[113 154 116 151 144 101] => 113, 101

[128 130 146 158] => 128, 158

[105 132 124 124 114 124 116] => 105, 116

[[104 120 130 120]
 [145 125 128 124]
 [121 142 127 131]] => 104, 131

[[112 140 126 101]
 [108 154 136 142]
 [130 121 146 105]] => 112, 105

[118 143 106 142 131] => 118, 131

[[102 142 116 137 143 121]
 [102 157 102 154 157 101]] => 102, 101

[[149 105 148 142]
 [143 121 138 146]] => 149, 146

[139 131 114 153 117 150] => 139, 150

[[130 137 133 133 123 124]
 [130 150 130 130 121 127]] => 130, 127
---
(158, 147, 109, 128) ans = 158, 128
((138, 106, 115, 141, 135), (137, 115, 115, 133, 129)) ans = 138, 129
((131, 150, 126, 111, 131, 122, 143), (131, 151, 131, 112, 127, 115, 136), (131, 122, 131, 125, 128, 121, 135)) ans = 131, 135
((131, 141, 133, 145), (135, 126, 139, 158), (136, 121, 122, 104)) ans = 131, 104
((110, 109, 104, 117), (113, 153, 154, 134)) ans = 110, 134
(139, 142, 111, 136, 153, 120, 150) ans = 139, 150
(114, 148, 133, 128, 156, 142) ans = 114, 142
((142, 119, 123, 108), (104, 144, 128, 152)) ans = 142, 152
---
[[134 130 136 124 130 130 137 154 117 135]
 [139 122 144 143 124 124 129 144 153 141]
 [135 128 138 133 128 129 135 154 132 136]
 [144 115 151 120 120 120 136 149 111 147]
 [118 153 114 127 145 145 132 138 124 116]
 [139 122 144 145 124 124 130 147 156 141]
 [124 144 122 143 139 139 124 123 156 123]
 [116 156 111 119 147 146 127 113 115 114]
 [142 119 148 123 122 122 131 134 120 144]
 [118 153 114 137 145 145 129 135 142 116]
 [129 138 129 140 135 134 122 113 153 129]
 [118 152 114 126 144 145 135 146 121 117]] -> 130

[[112 137 131 133 107 109 136 147 149 108 144]
 [110 133 136 107 146 149 148 149 110 147 110]
 [122 127 135 147 107 107 108 144 148 108 113]
 [149 107 115 148 110 110 107 110 148 121 108]
 [108 145 122 107 114 147 149 149 126 147 132]
 [139 108 131 149 107 107 108 111 150 116 107]
 [111 147 123 107 108 119 149 148 145 117 146]
 [108 141 133 107 133 149 149 149 118 146 121]
 [148 107 108 145 149 147 117 115 109 148 113]
 [141 109 132 149 106 108 108 111 148 114 107]
 [119 125 121 110 146 149 147 147 111 148 112]] -> 137

[[131 129 131 129 125 124 127 154 125 128]
 [130 130 122 133 128 104 126 107 121 128]
 [128 129 123 128 126 118 131 126 130 124]
 [132 127 122 126 120 144 128 130 130 128]
 [129 128 125 128 124 154 128 139 126 128]
 [126 128 133 124 129 125 128 127 131 127]
 [129 127 133 128 127 127 126 117 127 127]
 [131 131 125 126 133 136 133 129 126 131]
 [125 130 130 128 131 139 123 124 130 132]] -> 129

[[107 123 139 151 150 130 140]
 [132 102 108 129 138 154 114]
 [143 128 131 117 111 125 140]
 [115 115 121 146 145 141 120]
 [124 140 145 132 134 118 143]
 [150 129 133 111 108 125 145]
 [122 146 155 138 134 109 153]
 [139 118 125 120 121 138 134]] -> 123

[[132 129 130 128 124 135 123 150 121]
 [127 128 119 124 135 134 129 130 140]
 [125 116 127 118 131 127 137 133 125]
 [128 121 130 140 122 125 123 136 134]
 [133 133 133 126 124 125 133 122 124]
 [130 135 128 125 126 126 132 124 132]] -> 129

[[130 133 140 132 116 136 119 138]
 [125 126 144 134 127 135 130 132]
 [140 141 150 136 127 134 134 128]
 [127 126 130 129 127 131 129 133]
 [119 120 136 131 120 145 121 139]
 [117 116 139 132 124 140 123 140]] -> 133
---
array([102, 136, 135, 148, 147])	102

array([[140, 109, 115, 155],
       [142, 118, 124, 128],
       [135, 124, 127, 122]])	128

array([107, 139, 146, 111, 150])	107

array([[138, 133, 142, 148, 153, 146],
       [126, 145, 155, 119, 126, 104],
       [143, 150, 143, 144, 120, 108]])	150

array([[119, 157, 158, 117, 129, 102, 155],
       [152, 149, 154, 104, 133, 109, 155]])	154

array([125, 108, 135, 106, 130])	125

array([[115, 150, 132, 126, 140, 137, 123],
       [128, 138, 134, 117, 140, 124, 114],
       [126, 141, 135, 120, 137, 129, 107]])	135
---
137  120  130  115  141  137
134  127  138  141  113  156
124  129  139  120  133  113
| 139

133  145  147  134
138  151  140  131
134  135  128  124
| 128

148  126  146  106  131
148  139  124  126  120
130  108  133  137  122
| 133

109  128  122  126  133  120  128
113  132  134  103  128  118  141
127  136  138  110  135  123  146
| 138

129  131  142  120  116
134  123  142  125  107
130  129  142  126  117
| 142

137  128  103  113  130
124  150  123  130  116
127  127  117  115  123
| 117

114  128  107  140
133  120  104  103
130  137  126  108
| 126

107  119  129  131  122
132  127  121  122  137
122  134  124  131  139
| 124

126  124  110  153
109  108  126  114
117  105  127  117
| 127
